Here is a tiny trained network, its code and every weight. The questions are about switching its units off for an input and a target symbol, where a switched-off unit gives its printed mean instead of its output.

import numpy as np


def w(rows, s, z=0):
    codes = np.array(rows[::2]) - 128.0
    scale = np.full(codes.shape[1], s)
    scale[-1] = z or s
    return codes * scale


def norm(h):
    return h / np.sqrt((h * h).mean(-1, keepdims=True) + 1e-5)


def softmax(a):
    e = np.exp(a - a.max(-1, keepdims=True))
    return e / e.sum(-1, keepdims=True)


def log_softmax(a):
    a = a - a.max(-1, keepdims=True)
    return a - np.log(np.exp(a).sum(-1, keepdims=True))


def net(x, mask):
    ids = ['αβγεημξπστψ'.index(c) for c in x.split()]
    T = len(ids)
    res = E[ids] + P[:T]
    u = 0
    for l in range(2):
        r = norm(res)
        for j in range(3):
            rows = slice(2 * j, 2 * j + 2)
            q, k, v = (r @ M[l][rows].T for M in (Q, K, V))
            z = softmax(np.where(np.tri(T) > 0, q @ k.T / 2**0.5, -1e9)) @ v
            o = O[l][rows]
            res = res + np.where(mask[u + j], z, o[:, -1]) @ o[:, :-1]
        u += 3
    return log_softmax(norm(res)[-1] @ U[:, :-1].T + U[:, -1])


Q, K, V, O = {}, {}, {}, {}
E = w([
[86,102,127,76,157],'α',
[44,185,113,112,122],'β',
[139,114,250,97,152],'γ',
[146,236,137,150,163],'ε',
[59,199,70,179,125],'η',
[98,90,100,124,158],'μ',
[112,65,103,36,96],'ξ',
[83,102,127,66,163],'π',
[216,139,135,68,106],'σ',
[61,106,135,129,43],'τ',
[100,97,198,147,167],'ψ',
],0.018)
P = w([
[178,85,253,30,126],'0',
[155,39,136,125,177],'1',
[133,89,129,108,184],'2',
[126,107,116,129,175],'3',
[118,117,111,155,166],'4',
[112,135,111,146,145],'5',
[120,126,105,152,148],'6',
[107,122,116,118,134],'7',
[120,114,101,116,158],'8',
],0.0054)
Q[0] = w([
[179,101,102,117,99],'0.h0',
[218,160,151,184,156],'0.h0',
[66,165,7,89,119],'0.h1',
[115,60,68,49,61],'0.h1',
[121,67,200,194,190],'0.h2',
[254,164,108,97,14],'0.h2',
],0.009)
K[0] = w([
[129,192,139,102,124],'0.h0',
[166,106,222,118,129],'0.h0',
[82,226,62,52,95],'0.h1',
[121,72,106,62,73],'0.h1',
[156,134,233,199,197],'0.h2',
[245,153,119,86,112],'0.h2',
],0.011)
V[0] = w([
[127,175,161,176,103],'0.h0',
[148,112,113,29,83],'0.h0',
[83,71,248,140,193],'0.h1',
[177,62,117,56,135],'0.h1',
[64,95,220,253,228],'0.h2',
[94,96,219,237,122],'0.h2',
],0.0076)
O[0] = w([
[129,105,142,100,162,105],'0.h0',
[96,147,94,43,141,150],'0.h0',
[173,192,192,12,107,254],'0.h1',
[125,44,141,142,134,145],'0.h1',
[119,144,186,2,132,211],'0.h2',
[129,180,196,26,119,169],'0.h2',
],0.009,0.0091)
Q[1] = w([
[5,141,170,124,104],'1.h0',
[224,144,134,135,100],'1.h0',
[165,46,175,171,94],'1.h1',
[143,120,215,105,119],'1.h1',
[110,167,83,78,183],'1.h2',
[12,54,142,125,122],'1.h2',
],0.012)
K[1] = w([
[2,181,111,116,134],'1.h0',
[204,85,118,61,193],'1.h0',
[215,127,97,152,111],'1.h1',
[213,111,193,26,135],'1.h1',
[117,190,105,208,92],'1.h2',
[70,105,111,210,65],'1.h2',
],0.0095)
V[1] = w([
[180,61,154,53,185],'1.h0',
[63,168,170,117,150],'1.h0',
[127,80,171,146,193],'1.h1',
[116,28,188,35,254],'1.h1',
[218,137,12,118,198],'1.h2',
[245,238,64,67,200],'1.h2',
],0.0081)
O[1] = w([
[51,102,185,205,136,151],'1.h0',
[64,107,65,146,118,189],'1.h0',
[148,154,165,141,99,123],'1.h1',
[157,152,124,234,114,254],'1.h1',
[114,50,127,104,225,72],'1.h2',
[125,143,125,185,254,155],'1.h2',
],0.0085,0.0072)
U = w([
[120,121,142,155,144,75],'α',
[102,182,34,89,138,222],'β',
[151,133,115,123,128,5],'γ',
[136,193,123,181,238,74],'ε',
[255,101,98,127,166,234],'η',
[125,135,136,157,126,75],'μ',
[103,28,108,105,100,211],'ξ',
[90,124,144,158,137,74],'π',
[113,81,122,107,210,66],'σ',
[139,163,111,124,6,52],'τ',
[164,156,205,43,146,141],'ψ',
],0.01,0.0028)

Each question gives the input, a string of symbols that net reads in full, and the target symbol t.
The units are the heads (2 rows each of Q, K, V and O). Each row of codes is followed by its name. A weight is (code - 128) times the scale printed after its matrix; where a second scale follows, it is the last column's (O and U).
mask holds one flag per head, layer by layer. A switched-off head (its flag False) gives its mean, the last column of its rows in O, instead of its output. The means were averaged over made-up inputs and are rounded, as every weight is.
A unit's drop is (log p(t) with every unit on - log p(t) with that unit switched off) / (log p(t) with every unit on - log p(t) with every unit switched off).
The circuit of an input: a set's keep is (log p(t) with only the set's units on - log p(t) with every unit switched off) / (log p(t) with every unit on - log p(t) with every unit switched off). Starting from all 6 units, units are removed one at a time, each time the one whose removal leaves the highest keep (on an exact tie, the one counted first), for as long as the keep stays at least 0.8.
units of the circuit, in order: the units of the circuit, biggest drop first
unit that matters most: the unit with the biggest drop
heads that matter: for each layer, one digit per head in row order, 1 if its drop is at least 0.15 and else 0, layers parted by /
drop of u: that unit's drop, to one decimal
input ψ η μ α, target η: heads that matter -> 110 / 110
input γ μ ξ γ β μ, target β: heads that matter -> 010 / 100
input ε β γ α, target β: unit that matters most -> 0.h1
input π γ β ε γ β π α, target β: heads that matter -> 011 / 100
input γ ψ γ γ ψ γ σ, target η: units of the circuit, in order -> 0.h2, 1.h1
input ξ π σ, target η: heads that matter -> 001 / 100
input ε γ ψ β γ α μ π, target β: units of the circuit, in order -> 0.h1, 1.h0, 0.h2, 1.h1
input β ψ γ μ γ β γ π, target β: heads that matter -> 011 / 100
input ε β β ε μ ξ π π, target ξ: units of the circuit, in order -> 0.h1, 0.h2
input γ α γ γ τ μ, target τ: units of the circuit, in order -> 1.h2, 0.h1
input ε π ξ ξ α, target ξ: heads that matter -> 011 / 001
input γ σ π, target σ: units of the circuit, in order -> 1.h2, 0.h2
input ψ ξ σ π, target σ: heads that matter -> 001 / 001
input σ ψ π ε, target ε: heads that matter -> 000 / 001
input ψ π σ α β σ ξ μ, target ξ: heads that matter -> 011 / 001
input γ μ τ γ γ π, target τ: units of the circuit, in order -> 1.h2, 0.h1, 0.h2
input γ γ π ε γ π, target ε: units of the circuit, in order -> 1.h2, 0.h2
input β β ψ ε ε μ, target ε: unit that matters most -> 1.h2
input γ α γ ξ ψ β α β ξ, target ξ: heads that matter -> 000 / 000
input σ ξ γ η π, target η: unit that matters most -> 1.h0
input π γ γ τ α, target τ: units of the circuit, in order -> 1.h2, 0.h2, 0.h1
input τ π μ, target τ: units of the circuit, in order -> 1.h2, 0.h2
input α β β, target β: drop of 0.h2 -> 0.3
